(in the rows, 128 means zero)
Each row is followed by its class.
[132 113 135 114 189 120 133 104 116  87 135 109 151 153 135  90 111 142
  86 139 186 149  93 119 120  97 129 122 142 137 152 111 111  99 132 100
 146 122 132 134 152  89 148 156 110]  K741
[117 174 123 114 123 132 127 145 115 106 162 130 169 107 145 160  86 118
 132 112 145 137 138 146 143  91 103 131 148 122 137 106 118 153 149 169
 142 121 113 151 153 153 150 158 134]  K331
[142 155 141 141  83 140 146 152 142 187 109 116  69  89 145 141 127 124
 107 133  95 124 150 128 111 132 123 124 127  89 113 134 120 128 130 155
 133 140 141 124 119  94 174  71 162]  K719
[150  99 133 118  89 142 134 174 150 179  89  86 143  97 158 104 173 121
  85 127  84 133 160 131 106 199 146 107 125  69 131 187 123  91 111 161
 169  96 172 132 104 109  87  93 189]  K463
[134 127 100 115  99 106 202 114 136  94 133 134 123  95  81 169  91  88
 177 136 128 132 114 151 157 120  95  89 129  74 135 134 128 135 143 137
 150 127 131 154 165 107 206 113 144]  K213
[124 179 144 186 138 138  18 167 150 131 155 157 207  93 211 157  48 181
 164  75  77  78 181 150  93 132 168 145 125 166 124  60  95 153 143 141
 160 129 169 204  61 206 126 106 117]  K20
[124 135 130 132 158 134 136 148 133 139 111  92 130 115 137  96 121 128
  94 110 121 119 161 121 112 130 152  95 123  85 148 145 107 114 108 162
 173  95 153 143 114 108 108 121 163]  K20
[119  79 101 117 142 120 138 107 118  77 103 121 126 179  67 135 163 114
 173 126 180 108  97 140 177 129 122  90 127  76 174 157 142 108  77 109
  98 122 123  96 164  88  86 175 108]  K213
[123 105 129 110 128 129  96 113  97 108 179 157 106 206 110 179 127 169
 130 143 188 126  85 147 138 112 169 168 154 190 132  84 187 134 140  91
  86 138 101  81 120 110  96 183  83]  K719
[132 209 140 169  91 143  91 110 156 133 180 108 117  95 188 149  82 134
 155  93 133 146 125  94 125  85 148 158 129 143 116  54  79  98  83  91
 136 165 173 169 120 104 189  66 105]  K829
[134 207 168 132 129 149  95 120 102 161 140  81  91 104 171 118 107 119
 102 102 149 155 117 105  98  63  96 173 122 147 112  88 115 131 114 156
 129 179 125 126 129 100 174  91 100]  K463
[132 140 161 168  99 149 115 131 162 176 133 144  97  93 202 125 112 157
 123 114  92 146 156 119  96 137 137 162 120 132  94 105 100 117 125 119
 142 166 138 140  93 111 182  27 126]  K822
[140 126 129 120  90 123 154 122 143 125 132 103 142  93 141 111 103 103
 111 143 108 164 111  99 121 115 122 128 128 128 115 127 112 111 123 122
 155 132 163 146 150 100 185  94 147]  K463
[122  78  88  98 201  86 107 127 100  84 122 141 167 164  70  95 116 132
 123 152 148 112  89 113 128 117 147 109 117 146 169 157 149 108 119 116
 133  99 142 137 144 134  97 187  99]  K463
[139  83 126 101 155 111  92 157 113 120 109 125 168 163 132 126 136 143
 119 126 145 117 124 152 115 164 152 152 137 132 137 154 163 122 146 124
 135 105 131 115 107 135  80 162 127]  K463
[141 205 143 141  88 159 160 104 122 152 176  81 104  72 163 165  64  99
 144 102 112 151  95 139 100  55 145 155 143 140 104  81 138 145 150 168
 145 141 136 146 128 129 212 103 135]  K45
[111  97 137 104 104 136 176 127 133  98 158 115 100 163 128 170 154 122
 132 115 182 131 124 194 161 141 125 111 162  61 130 154 147 124 147 127
 138 108  80  99 136  76 125 149 192]  K45
[144 154 129 137 112 170 149 155 119 159 106  78 131  85 114 134 118 127
 116  98 113  99 138 130 108 133 158 103 155  61 157 124 133 155 151 212
 138  93 158 111 115 141 153 148 163]  K331
[148 147 136 124  79 112 150 106 153 105  95 100 117 142 121 131 153 100
 155 139 178 150 130 118 167 130  95 143 123  64 127 128 102 104  80  60
 111 153 136 100 155  29 178  95 109]  K829
[120 167 114 141 146 134  84 119  87 146 138 134 107 133 120 154 117 134
 156 109 135 113 130 129 134  91 126 163 103 167 124 105 145 149 117 165
 118 155 114 122 143 138 106 149  85]  K331
[ 94  98 136 113 158 142 101 116 120  54 168 131 169 175 151 135 112 169
 130 102 193 132 108 146 129 114 156 127 167 120 153  95 135 122 123 104
 124 111 122 120 113 127 103 169  97]  K822
[131 147 128 121 109  97 104 102 136  69 186 155 183 127 153 144  41 133
 161 144 144 176  94 112 129  61 122 194 133 225 107  47 126 142 136  79
 133 190 136 173 160 146 237 104  59]  K463
[132 124  92 114 111 116 177 124 108 132 132 105 112 127  84 173 133  86
 161 115 128 112 104 160 144 132 146 102 132  82 137 169 164 133 131 175
 141  82 140 121 134 131 105 165 161]  K213
[138 204 130 125 133 120 153  69  96  96 179  83 112 113 111 150  67 100
 148 108 198 157  49  94 136  23 109 147 144 126 144  65 122 132 109 100
 119 142 147 125 148  82 203 138  95]  K829
[130 191 126 124 152 123  68  86  57 140 180 135 102 146 116 196 121 127
 169  92 165 114  79 139 122  65 118 188 107 210 112  94 185 167 130 146
  97 156 102 112 119 142  89 164  70]  K463
[152 138 132 123 174 130 150  99  89 180  55 115  86 124  80  85 166  98
 108 152 111 133 117 108 118  85  98 144  73 131 116 171 141 135  99 153
 110 150 106 100 164  67 125 107  84]  K20
[143  70 104  95 193  75 117 149 140  77  58 157 211 128  90  56  98 137
 115 180 112 149 120 100 113 114 108 123 103 148 156 150 120 120 132  96
 149 148 152 164 168 139 175 132  64]  K463
[147 137 163 136  95 168 114 145 142 176 123 122 119 119 195 116 118 163
  75 152 106 148 151 107  90 126 172 162 147 157 113  85 127 112 120 114
 124 158 159 118 114  97 180  71  87]  K719
[108 120 139 137 143 130  90 143 138 115 146 147 126 148 158 127 111 173
 137 109 148 102 133 144 133 136 139 119 137 102 129 115 105 113 125 137
 147 130 120 131  97 119 105 113 156]  K390
[138 124 102 128 139 134 173 119  93 121  93 104 119 122  44 151 133 103
 159 118 120  90  94 121 128 104 144  98 132  84 172 144 163 152 116 178
  96 110 137 101 132 118 125 179 121]  K504
[ 96  80 119 126 203 124 100 173 145  86 111 160 195 140 125 107 106 162
 115 120 126  91 159 167 124 145 136  78 136  92 187 150 106 121 151 131
 163  95 129 160 123 161 108 156 151]  K45
[100 152 143 131 137 135  70 145 118  87 167 128 142 158 173 164 118 162
 140  88 182 114 159 153 159 140 122 140 140 115 147  97 104 109 101 110
 137 144 106 123 103 113  79 143 132]  K504
[107 134 135 126 137 153 131 148 136 123 120 118 158 123 158 120 113 125
 112 119 124 135 159 149 122 119 112 129 128 104 148 121 111 123 132 145
 149 139 122 148 156 131 158 112 123]  K45
[131  76 117 102 202 106 142 138 119  64  77 102 159 153  99  92 134 151
 106 137 163 121 150 122 131 142 128 100 135  87 184 157 129 117 116 101
 151 106 139 116 139  99 115 165  96]  K504
[134  83 157 129 114 137 147 146 158 162 102 143 130 114 172  90 151 160
  88 153 109 148 153 122 114 158 125 125 130 110 103 149  98 108 125 121
 149 129 124 125 124  92 157  60 165]  K390
[146 122 110 162 149  85  71 154 178 131  63 181 187 117 149  83 110 162
 151 144  93 114 168 112 113 155 127 133  88 156 131 126  95 116 114  95
 143 155 155 171 123 142 149  96  92]  K741
[119 164 128 131 120 134 113 104 105 142 151  63  50 159 133 146 140 124
 121 105 196 108 108 129 141 113 163 128 137  99 150 119 131  97  74 133
 117 108 135  89 115  65  83 143 148]  K719
[139 103 166 110 144 131 138 126 118 126 127  97  94 129 162 107 151 157
  72 118 169 155 118 123 113 132 111 128 149  99 121 136 125 113 135 122
 154 138 117 108 115  69 148 100 160]  K463
[106  94 124 101 153  87 128 116 132  56 105 133 142 141  83  93 132 122
 129 130 192 127 109 118 163 108  76  78 132  64 172 144  80  98  92  89
 132 123 121 144 178  65 157 144 141]  K463
[140 121 149 137 132 170 139 145 112 146 136 117 157 103 165 138 119 162
  91 113  99 131 135 123  90 134 173 144 151 143 128  99 137 137 140 164
 134 132 142 128  98 151 147 125 117]  K504
[154 139 135 136  94 109 143  97 144 127 106 100 118 121 144 108 135 112
 132 145 151 149 111 131 138 116 106 154 110 109 110 115 121 114 101 104
 128 165 126 121 150  69 183 108 109]  K741
[149 213 151 153  71 127 119 101 154 110 178 125 135 100 180 176  66 133
 171 114 153 147 125 140 136  73 129 171 141 146 101  47 113 145 120 103
 136 163 124 165 123 102 214  94 105]  K20
[138 151 151 127 118 195 127 154  81 195 155  81  78 146 143 164 123 154
  89 109 124  92 118 158  85 137 205 155 163 114 127  98 195 155 165 211
 116 114 139  78  60 139 105 145 135]  K719
[132 117 126 139 244 115  82 156 124  99  54 120 141 140 123  78 132 174
 113 110 128  79 179 115 104 141 150 117 105 108 176 139 107 114 111 130
 148 135 142 130 107 116 109 126  89]  K504
[147 190 111 154 116 107 121 129 154 114  99 112 147  63 125 113  69 114
 171 110 106 113 159 106 134  83 109 127 105 106 138  94  90 153 117 149
 149 159 162 167 157 130 228  93 102]  K331
[109 105  91 109 131  94 104 117 135  39 199 163 183 172 124 182  99 137
 166 118 171 127 115 163 175 133 164 123 149 142 148 116 131  96 118  78
 146  90 134 157 143 140 100 178 114]  K213
[131 105 105 127 194 115  73 127 100 110 152 136 125 174 129 131 110 168
 108 156 143 114 103 121 113 112 175 153 124 211 153 106 163 113 130 100
 124 127 142 124 121 143  86 164  79]  K719
[105 163 147 141 123 134  92 145 160 101 140 136 174 116 184 130 100 134
 139 106 154 141 173 135 133 116  82 126 126  89 151 106  77 118  98 101
 141 151 136 158 132 117 152  92 100]  K822
[134 186 125 136 164 111 114  91 106  85 122  80  87 135 115 136 106 144
 158 104 179 110 106 123 134  57 134 150 118 109 154  78 134 133  87 126
 120 167 125 119 129  88 169 141  67]  K504
[111  89  87 115 152  98 142 120 140  76 133 150 192 132  92 129 111 116
 156 136 126 130 113 136 135 122 136  99 119 119 160 154 126 116 116 117
 133  87 145 167 153 142 119 156 104]  K822
[123 131 114 109 139 100 156  81 101  86 153 154 128 153  82 156 118 119
 149 150 183 143  66 151 161  79  99 129 126 137 127 113 140 136 137 114
 112 138  91 126 163  85 159 162 126]  K741
[101 139  99  99 137  93 124 117 112  49 193 143 166 164  85 198 109 134
 171  97 192 107 112 168 173 117 156 109 150  99 169 121 131 113 103 105
 132  81 117 134 126 112  86 198 133]  K504
[133 149 157 143 137 129 186 124 160 129  74 108 104  57 134  64 109 128
  93 131 109 148 156  84 117  97  73  88 116  60 139 121  45 115 110 120
 164 164 149 146 160  67 246  47 137]  K504
[153 167 165 138 125 146  99 110 125 150 125  78  88 123 199 118 133 159
 105 127 146 134 132 127  99 100 156 179 129 145  88  93 136 127 114 131
 137 151 127  97  92  88 153  87 114]  K390
[147 186 132 122  91 104 137  90 140  79 128  95 114 102 130 136  91 108
 179 132 173 146 103 107 153  62  95 133 127  97 123  90  98 118  93 101
 125 165 129 140 161  64 217  98 103]  K390
[123 170 123 150 147 120  84 116 157  69 169 143 173 114 176 151  53 160
 169 120 136 131 138 147 121  72 133 156 129 186 141  49 122 144 145  89
 148 168 134 190 142 165 207 116  65]  K45
[113  79 138 111 193 148 106 135 115  90 120 133 167 177 140  97 123 175
  90 132 161 130 118 141 111 118 158 129 157 144 169 119 145 121 147 117
 131 118 118 109 129 132 116 170  88]  K45
[141 133 143 141 126 156 132 109 116 173  91 107  81 138 122  97 156 135
 112 119 141 133 120  90 119 117 144 152 116 120 127 107 127 113  89 124
 106 167 142  93 121  64 146  90  85]  K829
[119 162 102 145 163 127 100 128 122  92 147 108 149 113 134 156  80 126
 159  98 134 100 133 127 127 104 163 111 128 133 165  94 123 122 118 148
 155 108 168 163 126 155 134 145 126]  K213
[135  95 127 114 153 129 107 127 110 129 107 131 126 170 151 123 178 116
 108 139 137 144 153 133 147 155 117 162 102 155 121 160 144  93  98 103
 122 146 105  99 150  97  72 119  93]  K213
[133 150 134 107 120 133 146 113 101 123 171 144 174 126 145 148 107 106
 120 137 148 155 112 154 137 100  97 156 131 161 102 110 136 145 157 135
 126 140 100 149 153 134 150 149 114]  K741
[ 91 174 133 125 185 114  76 117  94  67 182 149 161 156 129 166  88 156
 152  84 187 109 128 134 144  74 124 135 136 145 165  77 115 134 109 112
 124 132 112 144 125 139 106 178  85]  K504
[144 140 136 118 174 116 113 107 113  70 124  96 112 155 124 132 139 158
 129 126 183 128 133 135 132 109 139 159 133 137 144 104 139 119 112  85
 129 139 111 101 130  77 142 143  76]  K504
[110 128 100 124 157 109 102 139 149  47 160 139 205 127 141 151  59 147
 169 116 164 120 123 159 126 110 131 123 151 128 178  86 123 137 137 113
 145 118 137 179 131 172 160 161  86]  K822
[112  85  85  88 140 110 112 188 128  88 114 175 252 130  88 135 126 105
 144 125  97  93 156 157 152 181 120  79 126  92 169 186 126 127 143 163
 142  76 142 180 135 192  58 180 164]  K463
[132 180 111 106 144 111 159  89  80  98 132  85  88 138  78 144  96 104
 129 159 178 123  82 127 134  44 107 126 127  99 146 100 154 150 118 136
 101 136 126 116 160  88 202 157  68]  K719
[142 144 102 142  71 148 150 150 146 173 103 151 151  86 106 146 117 112
 148 159  49 104 143 119 118 135 151 113 107 130 130 115 138 146 125 173
 112 138 169 159 138 154 164 101 117]  K719
[131 154 153 163 145 141  66 152 155 149 119 122 144 136 197 118 106 169
 138 100 126 116 171 139  92 126 155 164 125 158 141  84 122 126 125 119
 143 160 140 143  96 147 137  96  88]  K45
[126 159 138  98 113 125 185  97 111  80 182 103 115 108 120 156  55 116
 108 139 174 168  87 127 136  49  98 123 157 120 126  69 125 150 159 118
 137 149 124 138 165  93 245 120 122]  K719
[151 100 144  84 104 152 217 107 115 119 109  96 105 142 102 107 142 112
  72 184 152 182  98 106 122 104 118 130 151 110 116 131 153 124 138 114
 114 136 124  83 180  45 202 120  94]  K719
[136  86 117 118 214 131 152 131  98 120 102 162 126 132 116 117 128 152
  90 135 108 120 132 126 101 131 142 115 126 151 132 142 154 140 176 158
 161 119 126 131 123 150 124 137 118]  K213
[120 155 125 154 169 127  75 127 117 150 105 128  97 142 149 120 144 129
 153  96 140 115 149 108 134 114 109 145  85 141 139 131 119 108  74 132
 123 168 125 121 142 113  93 109  82]  K213
[142 118  87 123 178 117 108 154 113 114  83 129 153 144  78 125 116 121
 160 121 119  72 134 141 133 155 154 120 113 101 156 151 152 138 146 149
 129 110 150 131 102 147  87 169 112]  K829
[146  89 101 105 191 120 153 113  96 135  83 102 142 151  94  79 178 117
  75 146 147 119 109 132 131 141 136 104 104  96 152 196 143 102 107 150
 140  91 134 105 138  87  67 162 131]  K741
[148 118 132 117 159 128 125 135 131 101 107 101 151 146 140 125 132 130
 121 131 143 127 141 163 119 123 136 144 132 117 151 138 149 123 138 122
 137 130 118 122 131 105 142 133 100]  K45
[145  71 126 124 178 115 141 151 117 160  62 147  97 144  80 108 172 142
 114 144 116 100 141 141 116 165 142 102 113  98 146 189 155 123 130 156
 140 107 106 105 110  81  77 138 158]  K20
[135 139 163 141 146 134 120 133 136 148 124 129  94 123 161 116 123 161
 103 118 139 131 148 133 108 120 134 130 138 115 122 112 103 120 129 120
 153 137 117 136 106  92 150  85 146]  K20
[136 161 142 126 120 147 127 121 107 145 125 111 127 116 147 126 133 110
 133 134 125 131 122 123 125 102  99 145 116 134 103 125 118 133 121 156
 116 144 111 122 135 118 131 104 132]  K390
[100 159  99 113 132 116  96 157 122  82 155 152 179 131  98 161  71 116
 164 122 146  96 139 153 164 106  96  88 124 102 173 112 109 137 120 136
 126 130 137 163 144 149 117 158 115]  K719
[ 92 105 113 136 184 129  47 125 103 103 143 153 152 184 143 148 140 156
 154  99 151 103 131 154 136 133 141 151 111 154 156 133 145 120 102 132
 104 130 110 134 112 156  32 164  73]  K822
[107 145 149 128 141 129 113 111 144  68 151 132 164 140 147 126  78 148
 149 127 187 153 105 122 133  52 104 123 158 131 185  65 104 117 106  75
 119 162 127 148 172 104 206 132  70]  K45
[161  85 155 121 102 143 212 133 145 177  68 111  96  91 141  82 166 116
  67 153 104 167 142 112 115 162 101 123 125  59  93 168 105 108 136 114
 156 137 139 113 135  45 191  49 165]  K829
[156  86 121  85 112 149 207 132  98 133 104  85 112 133  79 131 159 104
  85 166 140 136  99 141 124 137 125 103 154  78 155 159 180 136 141 158
 116 107 128  86 145  92 130 156 133]  K719
[124 175 146 118 120 146 116 118  97 128 162  97  89 147 163 152 121 134
 108 124 163 137 135 136 126  98 115 156 137 141 117  88 140 131 124 131
 125 152 118 117 131  98 135 115  96]  K719
[119 158 122 126 136 147 104 137  98 131 190 156 155 137 162 192  87 125
 151 112 123 122 132 167 125 112 145 167 135 185 112  90 166 150 155 158
 127 140 111 147 115 190 119 147  93]  K213
[131  99 131  94 111 127 150 133 119 132 117 131 139 144 138 110 165 122
 107 151 136 151 142 142 149 148  88 129 122  98 104 178 128 111 116 124
 137 121 100 114 145  95  95 109 131]  K390
[132  65  89  81 167  95 134 133  98 116 104 112 130 174  63 106 178 110
 124 137 161 114  97 137 150 157 144 107 111  95 157 208 162  94  99 137
 132  94 127 103 144  96  44 178 140]  K463
[133 159 136 137  65 147 127 154 127 180 114 116 120  92 155 160 137 100
 147 100  90 117 163 159 134 157 108 127 113  79  98 154 126 136 115 175
 141 126 119 133 110 117  96 101 174]  K20
[150  90  92  94 185 101 146  84  71  84 119  90  90 195  60 134 172 108
 140 139 200 121  63 144 140 105 131 160 120 123 149 164 208 129 117 108
  85 116  88  58 140  89  87 194  74]  K822
[173 157 138 152 107 136 137 145 156 170  66 117 152  59 153 105 104 119
 125 146  56 133 165 115  92 133 127 144  97 128 105 120 112 140 129 151
 152 152 153 157 124 118 200  61 111]  K20
[118 110 125 111 132 111 143  77  99  89 171 127  71 173 110 170 141 136
 153 126 202 152  75 153 152 105 111 155 134 116 121 127 166 123 120  92
 113 137  82  89 130  71 121 142 105]  K822
